Here is a tiny trained network, its code and every weight. The questions are about switching its units off for an input and a class, where a switched-off unit gives its printed mean instead of its output.

import numpy as np


def w(rows, s, z=0):
    codes = np.array(rows[::2]) - 128.0
    scale = np.full(codes.shape[1], s)
    scale[-1] = z or s
    return codes * scale


def norm(h):
    return h / np.sqrt((h * h).mean(-1, keepdims=True) + 1e-5)


def f(y):
    return np.maximum(y, 0)


def log_softmax(a):
    a = a - a.max(-1, keepdims=True)
    return a - np.log(np.exp(a).sum(-1, keepdims=True))


def net(x, mask):
    res = np.array(x, float).reshape(1, 6) / 4 @ E
    u = 0
    for l in range(2):
        y = f(norm(res) @ A[l][:, :-1].T + A[l][:, -1])
        res = res + np.where(mask[u : u + 6], y, B[l][:, -1]) @ B[l][:, :-1]
        u += 6
    return log_softmax(norm(res)[-1] @ U[:, :-1].T + U[:, -1])


A, B = {}, {}
E = w([
[130,129,127,128,126,127,126,129,126],'x0',
[130,128,128,129,129,128,127,128,127],'x1',
[128,128,127,129,126,129,126,128,127],'x2',
[138,1,149,158,114,58,126,160,86],'x3',
[60,97,109,161,126,145,86,34,33],'x4',
[168,65,47,45,154,173,96,99,149],'x5',
],0.0066)
A[0] = w([
[153,8,144,145,127,76,121,175,109,68],'0.n1',
[189,159,155,121,119,89,153,242,193,251],'0.n2',
[127,195,189,191,134,99,126,128,103,140],'0.n3',
[224,126,138,74,122,116,148,234,214,170],'0.n4',
[131,40,191,176,120,69,127,177,104,84],'0.n5',
[184,154,124,113,118,143,118,201,187,89],'0.n6',
],0.012,0.0028)
B[0] = w([
[125,31,150,164,152,130,180,171,239,214],'0.n1',
[184,137,248,149,191,161,79,88,100,248],'0.n2',
[67,71,120,139,110,140,162,163,181,196],'0.n3',
[69,128,10,162,101,108,125,178,178,247],'0.n4',
[162,227,101,134,135,77,106,79,23,214],'0.n5',
[116,112,149,44,90,103,201,100,72,196],'0.n6',
],0.015,0.014)
A[1] = w([
[122,99,55,75,139,107,108,164,128,127],'1.n1',
[219,58,142,143,88,99,166,128,112,24],'1.n2',
[153,70,250,94,180,172,159,80,150,169],'1.n3',
[224,155,117,84,163,196,20,92,118,16],'1.n4',
[170,8,125,77,149,139,95,136,153,33],'1.n5',
[46,102,198,105,103,193,85,169,140,6],'1.n6',
],0.016,0.0017)
B[1] = w([
[124,207,153,109,178,84,140,139,137,209],'1.n1',
[72,169,132,72,84,171,105,130,102,209],'1.n2',
[253,167,99,88,105,126,69,147,123,254],'1.n3',
[127,118,82,168,250,136,79,19,144,175],'1.n4',
[165,31,124,134,96,178,163,93,85,211],'1.n5',
[38,134,143,111,88,206,107,129,175,226],'1.n6',
],0.015,0.0096)
U = w([
[181,197,153,62,68,208,64,165,177,3],'0',
[237,171,176,190,175,67,94,155,113,151],'1',
[96,225,88,45,179,89,182,148,161,141],'2',
[139,38,78,153,148,103,197,182,198,248],'3',
[9,127,146,136,88,203,138,128,168,142],'4',
[59,151,127,167,99,51,165,100,24,100],'5',
[140,130,86,136,227,150,105,27,122,135],'6',
[187,58,125,76,65,194,138,90,52,85],'7',
],0.014,0.00057)

Each question gives the input, the list of numbers given to net, and the class t.
The units are the neurons (one row each of A and B). Each row of codes is followed by its name. A weight is (code - 128) times the scale printed after its matrix; where a second scale follows, it is the last column's (A, B and U).
mask holds one flag per neuron, layer by layer. A switched-off neuron (its flag False) gives its mean, the last column of its row in B, instead of its output. The means were averaged over made-up inputs and are rounded, as every weight is.
A unit's drop is (log p(t) with every unit on - log p(t) with that unit switched off) / (log p(t) with every unit on - log p(t) with every unit switched off).
The circuit of an input: a set's keep is (log p(t) with only the set's units on - log p(t) with every unit switched off) / (log p(t) with every unit on - log p(t) with every unit switched off). Starting from all 12 units, units are removed one at a time, each time the one whose removal leaves the highest keep (on an exact tie, the one counted first), for as long as the keep stays at least 0.8.
circuit, biggest first: the units of the circuit, biggest drop first
most important unit: the unit with the biggest drop
k most important neurons: the k neurons with the biggest drops, biggest first
top k neurons in layer l: the k neurons of layer l with the biggest drops, biggest first
input [-1,8,-7,4,-1,-1], class 1: circuit, biggest first -> 0.n5, 0.n1
input [-6,1,5,1,-7,1], class 3: top 4 neurons in layer 0 -> 0.n4, 0.n5, 0.n2, 0.n3
input [8,-3,0,1,-7,3], class 3: circuit, biggest first -> 0.n4
input [1,4,5,0,-2,5], class 2: circuit, biggest first -> 0.n4, 1.n1
input [7,-8,2,0,-6,5], class 2: 4 most important neurons -> 0.n4, 0.n1, 1.n1, 0.n6
input [8,7,-5,1,-1,-7], class 1: 3 most important neurons -> 0.n5, 0.n4, 0.n1
input [-2,1,3,-8,4,-3], class 4: top 2 neurons in layer 0 -> 0.n2, 0.n5
input [3,-2,-7,-5,-1,8], class 2: circuit, biggest first -> 0.n2, 1.n1
input [-8,-8,-6,2,1,-5], class 5: 3 most important neurons -> 0.n5, 0.n2, 1.n3
input [1,1,-3,6,0,6], class 3: 2 most important neurons -> 0.n1, 0.n2
input [7,-1,3,-6,-3,1], class 2: 4 most important neurons -> 0.n1, 0.n6, 0.n4, 0.n3
input [0,3,-5,8,-7,-3], class 1: 2 most important neurons -> 0.n2, 0.n5
input [1,6,1,1,-4,-3], class 1: top 3 neurons in layer 0 -> 0.n2, 0.n5, 0.n4
input [7,-1,-2,-5,-7,1], class 2: 3 most important neurons -> 0.n1, 0.n4, 0.n6
input [3,7,-2,1,0,-7], class 1: 4 most important neurons -> 0.n5, 0.n4, 0.n1, 0.n3
input [-1,-3,1,-1,-1,4], class 2: most important unit -> 0.n1
input [-2,-8,4,1,-8,-6], class 1: 2 most important neurons -> 0.n2, 0.n5
input [2,5,6,7,-1,-3], class 1: 3 most important neurons -> 0.n5, 0.n1, 0.n4
input [1,2,2,2,2,-1], class 5: top 2 neurons in layer 1 -> 1.n3, 1.n6
input [4,-8,7,-5,-1,4], class 2: most important unit -> 0.n2
input [5,1,5,5,-2,6], class 3: top 2 neurons in layer 0 -> 0.n1, 0.n4
input [5,-1,-6,1,6,-6], class 5: top 4 neurons in layer 0 -> 0.n2, 0.n5, 0.n1, 0.n4
input [-5,0,-3,2,-7,3], class 3: 3 most important neurons -> 0.n4, 0.n5, 0.n2
input [4,0,-8,4,-7,2], class 3: 3 most important neurons -> 0.n4, 0.n1, 0.n2
